Each row has two labels, one from each of two sets.
[  1  -2   1  26  -6  -1  -1 -25   8  -6   6  -2   0 -11  -1  15  -1   5
  -9   3   9  10  -2 -16   1   5  -4 -12 -11  20  64  15 -31   4   5  -5
  -7  30  -2  13  19  -5   8   1 -19  38  -5  -3   5  -2  -6  -1  -2 -12
  -3  -8  -4   5   1   8  -3 -11   9  11   1   1   3  -5  13  13   2   4
  -3   0]
<97>, B
[ -5  -7  -5   7   7   5  -4 -24  -2 -10  -5  17   1 -15  17  18 -12  -6
  -7 -27  -5  -4   2 -25  -5   0   7  -2 -16  27  38   8 -15   6  16   0
 -17  28  -1   7   6  -4  19 -16  12  65 -14   0   7  -4   1 -10   3  -7
  13  17 -17  14  57  -1   5  -9   9   5 -13   2  18  -9 -20  13  -8   2
  -9   5]
<94>, B
[ 15  -8  -8  16   2 -10   1   5   2 -27   2   8   3  -7   3  22   7   8
   6   6   0  -4   1  -8 -11  -2  -3   1   3  16  16  17 -14   1  11  -1
   1  22 -16   9   1  13  -5  -3  13  24  -5  -5   8  -5  -6  -1   4  -1
  -1  -8 -13  14  -7  -9 -41  16   1   4 -12   3  -4   3 -14  12  -2   6
  -5   7]
<94>, B
[-11 -13   2  33   5   0   5  -2   0  -6 -15   4  -1 -29  13  37   0 -10
  -4   2  -8  -9   0 -18  -9  -5  -1  -9  -1  18  18   9  -5   4  20 -15
 -13   1  -6 -16  -1  -6 -16  -8   4  46   2 -12   6 -12   4  -5  11  -7
  10  -1 -16   2   0   2   3  -9   3  -8  -5   1  -3  -1 -29  11  -2   0
   1   3]
<94>, L
[  1 -14   8   4  -8   9  10 -17  -7  -7   0  14  -1 -12 -15  13  -5   2
  -5  -4 -10  -1   2 -28  -7  -4   2  -5 -15  18  25   5   8   0   8  -5
  -5   1   0   0 -10  -6   8 -10  13  36   9 -21   3  -5   5  -7   5 -21
   7  10 -10   1   4   1   7  -4   8   9   5   9   3  16 -18   5  -8  -2
  -1  -1]
<93>, L
[ -5   0   0  23  -3   9   6  11   0  -1   7  -1  -1 -12  -7  16   2  -2
  -9  -1  -1   4  -8 -20   4  -3   0  -5  -9   5  39   9  -2   3  13  -4
  -2 -15  -7   0  -2 -12  11   7  25  -8   1 -11  -9   4   4   5   3  -9
  -5  -1   3  -3  -1   1  -4 -21   3  10   8  -3 -18   2   9  -1  -1 -12
  -9  -1]
<96>, L
[ -6 -11  -5   0  -1   8  -6 -55  -5  -9  -3  19 -19 -11   0  14 -44   4
  -9  -6  -4 -11 -12 -34  -1   6   5  -4 -21  27  45   6 -26  -2   9 -12
  -6  21   2  -3  -3  -4  21 -14   9  60   3  -8   8   0   5  -2   5  -9
  10  12 -20  22   1  -6   1   3   6   0  -6  -2   9   8 -14  16 -12   2
  -5   1]
<93>, B
[-14 -17  -1  -3 -32  12  10 -33   2   3  -5  17 -20  -8 -44  10 -23  -5
 -26  -7 -11  -2  -9 -39  -7   0  11  -2 -27  17  37 -19  12   0   1  10
  -3  -4 -42  -6  -2  -2  31  -9  -3  39   6 -20   1   5   4 -11   5 -17
  13  20  -6  -1  39  11   4   9   4  11   9   4  -6  -1  -6   1   1 -23
  -8   7]
<96>, L
[-10 -16  14  36   2  -5  -5  22   9   3 -11   6   3 -18   7   9  -3   1
  35 -10  -6   0  -3   1  -5  -6  -5  -3   2  15   5  38  15   4  22  -4
 -11  -2 -13   1   0   0 -15  -3  13  15   0 -13  -4 -12  -5   1   1   1
 -17  24 -11 -20   0   2  12 -16  -9   1  -3   1  -2  -3 -15   2  -3  -1
  -3  -1]
<94>, L
[  7   2   3  25   4   6   5  30   1  -4   3  -6   1 -13  -9  18  -4   3
   0   1   7  12   8  -4   6  -6   9  -5  -3   9  31  23  -1   6   6   2
   1  -9  -2   0  -6  -4 -15   0   3  -9   3  -8   4   0   4   4   3 -10
  -5  19  -3 -10  -2  -2 -14 -20   1  10   5   0 -12 -92   4   9  -6  -1
  10   3]
<97>, L
[  1  -4 -14   8   2   7   0 -19   8   8  17   2  -9 -11   7  21  -2   3
 -11   2   1   2   3 -16   0  -2  -2 -11  -9  16  41   2 -31 -10  12  -1
  -8  21   0  11   7   1   3  -9   3  58  -3   5   8   7  -2  -5   0 -13
   6   7  -4  13  -5  -3  -2   2  -6   5   7   2   2  -5 -17  25   1  -1
   1   6]
<86>, B
[ -9  12   0   0   4   1 -14 -37  13  -1   4  10  -9  -8  28   4   0  -7
 -12   1 -14 -14   2 -22  -2   1   8   3 -28  15  66  60  23  -8   7   1
 -21   7   1   3  -8  -1  20 -10   4  22  -1  -7   7  11  -2 -10   2   0
   5   3   3   8  -1   5  15  22   5   3 -12   0  15   8 -21 -12   2   2
  -1  80]
<93>, N
[  4  -8  -3 -16  -2  10   1 -50   6 -15   7  12 -17  -5 -25  13 -20  10
 -13  -6   1   3  -4 -51   3   7   6 -14 -26  29  67 -14 -42  -1  -3  -2
  -9  14   9  17  -4  -1  35  -7   4  72   5 -12   8  20  -8   2  -9 -13
  13  24 -10  18   2   7   3   3   9  12   6  -5   5   3  19   9  -1  -7
  -5  13]
<96>, B
[ -4 -23   8  29   1  -5  10 -23   2 -15  -7   5   1 -23 -12  14  -5  -4
 -19  -1   4  -1  -1 -20  -6  -3  -1  -4 -12  18  12  11  15  -2  17   3
  -8  -1   1   5  -4  -9   0  -7   3  23 -10  -6   4  -9  12  -1  40  -2
 -13  14  -3  -7   1   5  -1   4   7   6  -4   7  -6   8 -22  -1  -1  -4
  -7  -2]
<93>, L
[ -1  12   7  21   2   4  15  10  -9  -1  15   4   2 -24   1  33  -5   6
   7  -6  -2  -5  -2 -38 -12  -2   7  -4   4  14  39  20 -18   6  13  -6
 -16   3 -13  -6   0  -6  -2 -10   3  34   1  -7   4 -11  -4  -2   4  -8
   2  12  -8   6  -1  -3  -4 -16   0   3   4  -5  -3  -5 -16  10  10 -11
   1   1]
<86>, L
[ 45 -11   2   9  -1  11  -4 -46  -4  -5  -2   3  -6   1 -14   4  -4   3
 -11  -3  -4  -6  -4   2  -2  -3  11  -5 -14  23  20  -5 -25   6   5   9
  -8   1   6   0   6  -2  38 -10   0  49   4   2  -7   2   0  -2   9   2
   6  18  -1  10   3  -8   8   7   2   2   1   3  10  -4   8   8  16 -10
  -5  10]
<96>, B
[  0  -6  -4  26   4   3   1  17  -8   4   5   2   0 -22  -5  27  -1   6
   1   3   5 -15   0 -31 -10  -5   1  -5  -9  14  41  16  -4   4  27  -7
  -3   7  -3   0  -9   0  -7  14 -22  19   5 -22   6   0   1  -5  -7  -6
  -1   7 -15   3  34   2  -1  -4   5  -5   3  -2  -9 -10  27  10  -1   1
   4   2]
<86>, L
[ -2  -3  -6   5  -2  -3   3 -11   2   0 -21  10  -4 -21  10   2  -6   3
   7  -3 -10 -12   5  -8   0   2   0  12  -6  13  35  13  -8  -1   7  -3
  -9   5  -1   3   3   1  13 -15   5  34   0  -6 -17   4  -1  -2  -2   0
   7   8 -10  11  -5   6  12  -2  11  -9   5  -1   8 -14  -4   8   8  10
   0  -4]
<94>, B
[ -5 -10  -3  -3  -4   5   1 -28   0  -3   1  12  -6 -11 -29  22   1   3
  -9 -13  -1  -3  -8 -52  -2   3   2   4 -23   8  55 -16  -7  11  -4   4
  -9  -2   3  -3   1  -8  18 -11   6  48   1  -5   6  13   9  -3   7  -9
   8  20  -7  -5   6  14  19  -8   7  10  10   1  21  -8  -3  14   1  -4
  -5   5]
<96>, L
[-10 -11   2   2 -13   4   4 -10   1  -1 -13  17   1  -3   1   8   4  -1
  -1  -8  -6  -7  -8 -49  -9   0   3  -5  -3  22  37   1 -21   0  28  -5
  -4  21  -3   4 -20 -12   7 -17  13  44  -7 -17  -3  -3   7 -13  -7 -10
   8  21 -14  15   8  -6   6   1  10  -3 -52   3   0  -3 -39  14   0 -10
  -5 -11]
<94>, L
[ 18   1   1  31  -6   0   1  20 -13   0  -5   6   1 -14  -5  26  -1   4
   5 -10   3 -13 -21 -43  -1   0  -3 -10  -9  14  56  15  -8   8   5   0
   3  11  -6 -18  -8  -7 -13 -10   4  15  15 -13   9   1   3 -10   0  -8
  10   9 -12   7  -1  -2  -1 -74  16  -2  -4   2  -9  -7 -16  18   3   6
  -5   9]
<86>, L
[ -3  -2   5  33   6   1   0  15   5  -4   2  -8   2  -9  -6  17  -5  12
  -2  -3   5   6  -7   9  11  -4  -1 -12  -1   4  36  26   7   0  14 -10
   4 -14  -5  -5  -3  -6 -20  -5   1 -18   5  -6  -2   5   8   1   3  -1
 -15  10   1 -30   3  -2 -27 -23  -7   2   9  -2 -11  -2   5  11  -2  -2
  -1   9]
<97>, L
[ -1   6  -5   1  -6  10   3 -19  -9  -7  -4   0  -6  -3 -14  25 -19  16
 -14   4   1   3  -6 -11   1   3  -6  -3 -14   5  61  -6 -55  -1  -2 -10
  -8  13  -1   5   4   0  22 -10  16  59  -2  -2  12  16  -4 -10 -13  -6
   2  25  -4  19  -3   0  -3  -8   7   9   8  -1   3  -7  26  24   4   3
  -2  10]
<96>, B
[  4 -10   2  12   4   0  -9  -5   3   9   8  -7   9   1   0  14  -9   7
  -5   3  -1   0   3  -3  -2  -6   2  -4  -1  13  52  29  -8  -1   7  -2
 -14  -5  -7  -3   4  -3   7   0  -1  20  -2  -2   4  13   2   3  -1  -2
 -12  21   1  32 -12  -9 -22 -16  -2  13   4   0   4   4  14  -6   6   5
  -4  14]
<97>, B
[ -3 -13   4  31   5   0   5   9   3  -1 -12  -9   6 -16   3  26  -6  -3
  -2  -9  -3  -2   4  -7  -5 -10   1  -9 -18 -20  19   5   6   7  16  -5
 -11  -7 -11 -10  11 -13  -8  -6   3  20  -1 -12  -9 -19  12  28   3  13
   8   5  -2   9  13  -4   7 -16  -5   2  -3   0  -9  -6  -8   0  -4   3
   2  -1]
<86>, L
[ -2 -13   0  -6  -7   5  -4 -42  -1  -2   1  11 -17  -9 -37   4  -9   7
 -32 -10  -1   3  -5 -39   4   1   5 -10 -32  11  52 -13 -32  -5  -6  -5
   2  -1   9   8 -10   1  30 -10   2  66   2  -3  -5  17   1  -3   3 -14
   3  33 -37   7   4   6   1   2  19   5   0  11  -3  -3  12  10  -6  -3
  -6  -4]
<96>, B
[ -1 -22   3  19   2   6   1 -38   0  -1  -2  20 -11 -11  -7  21 -11   4
 -10  -2  -2   7  -9 -34  -6   2  51  -4 -11  46  35  10 -18  -3   9  -1
  -9  25  -3  21  -2   6  20  -3  14  74  -3  -2   5  -1  -4   0   9   1
   9  16  -8   7  -3  -6  12   4  11   1   7   1   3   2 -10   7  -3   2
  -4  19]
<93>, B
[  7   5   6  28   5  -3 -16  10   3   1   3 -11  21   1  40   5  -4   7
  13  22  -3   4  17  20  -1   3   0 -11   2  18  65  45  21  -4  11  -2
  -9  -9  -1  -5 -14   8 -11  10   2 -43  -3   0   3  13  -6   7   1   2
 -23   4   5  -4 -21  -1  -3   0  -7   6  -2   9 -16   7  12  -1   7  -1
  16  14]
<97>, N
[  7   0 -13  12  -1  10  17  -9  -2  -1   0   2   3 -15  -5  30 -16  13
  -1  -9  11 -20   3 -24  -4   9  -6  -7  -6  22  55  21 -31  10  15  -2
  -8  17  -1   3  -1 -10   1 -11   5  48  -1 -20   8  11   9  -1   4 -13
   6  13 -20   8  -5  -4  -1 -10  14   2 -10   3  -1   5 -20  20  -3  -2
  -6   5]
<86>, B
[  5   0  -1  28  10  -6  -5   8  -5   0   1 -28   6 -11  31  25  -6   2
  38  10  -1   6  -5  14   0 -11  -1 -17  -3  15  25  21 -14   3  23  -5
  11  -5  -4   3   8   0  -4 -30   5  38   1 -11   7  -4  -7   2   2   9
 -12   5 -13   3  -6 -11   0 -18  12   1  -6   0   4   6 -13  16  -1  -4
  11   9]
<86>, B
[  3  10   2  -3  -3   2  -9 -29   2   5  -3   1  -1  -9   9  20 -10   0
 -11  -4  -3   3  -7 -20   2   1   2 -20  -7  19  76  10   1  -5   5   4
 -19   2  -3   4  -8  -3  16   6  -1  16  -2  -6   1  21   3   1   4   1
  -5  18   6   4  -3   0   6  17   2   7   7  -6   0  -4   3  -5  11  -3
  -2 -13]
<96>, N
[ 19 -15 -10  16   5   8  -1  -2 -15  -1   4   0  -7 -18  10  19   1   6
  -3  -3   1  -8  -1  -5  -6  12 -13  -4  -4   7  31  11 -34  -2   6 -12
  -9  23  -2 -46   1  -1   0  -2   7  52  -2  -7  14  14  -6  -3  -3 -21
   6  11  -5  15  -8  -5   0  24   0   7  -5  -1  -3  -2 -17  20  -2   1
  -4   6]
<86>, B
[ -1  -4   3   8  -3   4  22 -22  -5   2   0   1 -10  -7  11  20  -1   7
   1  -4   4   4  -7  -3 -15   2   1 -13  -6  17  56  14 -35  -1  14   1
  -4  15  -1   9  -3   7  21  -8  -6  53   1   0   6   3  -3   0   7 -15
   0   7  -2  31  -4  -5  -1 -10  10   2   0  -1   7   5   8  19   3   4
  -4  11]
<86>, B
[-10  -8   0  -7  -2   9   5 -17   0  -2   7  -4 -10  -6 -12  10  -6   1
 -12  -3  -1  -6   1 -44  -5   6   6 -11 -24  12  92   4  -7   1  10  -5
 -12   9  -1  -5  -1  -3  19 -14   7   9   5  -7   6  23   7 -11  17   2
  -3  13 -17  15  -1  -2   2  -6   4   5   2   5  10  -2  -6   4   5   0
  16  14]
<97>, N
[  0 -11 -10  -5   2   3 -11 -32  -5   7  -3  10 -10  -9  14  17  -9  -5
  -9  -8  -5  -7  12 -22   9   8   4  -2   2  24  56  21   2   1  13   8
  -9  24  -1  13   5  -4  15 -19  12  38   6   5   6   3  -3  12  -1   1
  -6   8  -5  17 -13  -1   3  17   7  -1  -5   9  18   1 -14   9   2   6
  -3   5]
<93>, N
[ -5 -14   1   3   0   3  -1 -31  -2  -3   1  -2  -5 -16  -8  14  -3   2
  -9   0   0  -5  -4 -20  -4  -1   4  -8 -14  20  16   4 -14   3   4   0
 -12  10   2  16   1  -5  27 -16   8  63  16  -6   7   1  -4   1  -6  -7
  16  10 -12  22   0  -4   8   1  17  -8  -9   0   9   1 -19  15  -4  -9
  -4  15]
<93>, B
[ -3   3 -15   5  -3   9  -3 -32  -3   2   8  15  -2  -9  -4  17 -11   8
 -14  -5   8   4 -13 -36  -7   5   1  -8 -13  23  92  13 -24  -7   6  -4
  -8  10   0   7  -5  -7  20 -19   0  26   8  -5   9  18  -3  16  -1  11
   0  18  -8   9  -9   1   3  13   8   7   1  -4   3   1  12  13   4   5
  -5  10]
<96>, B
[ -2 -18  -1  14  -4   2   4  -3  -1  -1  -2  12  -6 -23   1   7 -11   0
  -2  -5  -2  -5  -3 -33  -5  -5   6   4 -13  23  22  28  10   4  46  -9
 -14  10   2   9 -16  -5  -1  -6  -3  38   2 -14  -2 -14   2  -8  -1 -14
   6  17   0   1   6  27  14  -1   1   4  -6  -7   6   0 -30   1   2   1
  -5  -3]
<93>, L
[  4  -4  -1  21   1  -2  -9 -25   2   1  -3  13 -13 -14  24  19  16   7
  -8  13  -9  -2  -3   9   8   2   2  -6  -3  30  35  24 -25  -2  17   7
 -15  15  -1  13   3   2  10  -8   8  48   2   0   9   7   0  10   5   0
 -12  16  -5   8  -7  -6   3  -5   6   9  -1  -3  -6   2   2  13   0   1
   4   7]
<86>, B

Each row has two labels, one from each of two sets.
[ -7   2  -4   0   0  -1  -2  -1   1  -7  -2   1  -1 -16   0  13  -8 -15
  -3  -6   5   5   1  -8   7  -8   0 -10 -13   2   4   4   5   5 -14  -3
  18  -1  -1  -8  18   4  -1  10   4  -2 -11   8   9  -1  -9  -9  -4  -2
  11   7  -5   9   3  -4   4  -4  -8  -5  -2  -1  -6   4  10   4  12  -4
   3   0]
K, M
[ -2   2  -4   4   4   0   2  -1  -2  -4  -1   4   5  -5   1   4  -3 -11
  -2   4  13   4  -6  -9  -1 -13   1  -7 -10   5   3  11  12   8  -9   0
  19   0  -5  -4  11   1   1   8   3  -1  -8   8   1   0 -12 -11  -6  -4
   6   2  -2   3   2  -3   2   1  -2  -9   4   2  -8   7  -2   2  12   0
  -1  -2]
A, E
[ -8   7   1  -5  -1   9  -2   2  -8   0  -2   0   4  -5   4  -2  -8   0
   0   6   5   5 -14  -6  -1   4   0   0  -5   1   0   9   8  -1   5   4
   5 -10  -3  -4   4   1   2   7   0   5 -10   4  -1  -3   0   1  -2  -4
   1  -2  -3   6   2  -1  -1   2   1  -1   0   2  -4   4   1   3   6   3
  -7   0]
J, Z
[-10   4   1  -9  -3   9   2   3  -7   5  -7   2  11  -5   8  -5  -2   3
   1   3   6   7 -18  -7  -1   9   0  -1  -3  -1   1  13   7  -2  10  12
   4 -23  -3  -7   9  -2   4   3  -3   6 -19  10  -2  -4   3   0   1  -6
  -5   0  -8   8   5   1  -1  -1   1  -6  -1   5  -6   5   4   4   7   3
 -20  -1]
T, Z
[ -6   7   2  -8   0   9   3   4 -16   4  -7   3   8  -3  -5   0   3  13
  -9   8  -2   7 -22   1   0  29  -1  11   3  -3 -12   4  -8 -11  15   8
  -8 -31  -5 -12   3  -7  -1   1 -13   7  -3  -1 -10  -1  12   2   1   0
  -9  -5 -10  11   2  14  -2 -13  -3  -2   1  13   0   3   4   4  -7   5
 -12   2]
T, E
[ -3   0   4   4  -2   4  -2   5  -4   1   5  -3  -3   1  -2  -4  -6  14
   2   6  -4  -1  -6   7  -2   6  -3   9   5  -5   1  -5  -3  -6   3  -4
  -6   3   0   7  -9   1   1   3   2   1  13 -12  -2  -3   2  11  -3   6
  -2  -5   6   2   3  -1  -2   5   2   3  -1  -4   1  -1   1   0  -5   1
   3   3]
H, M
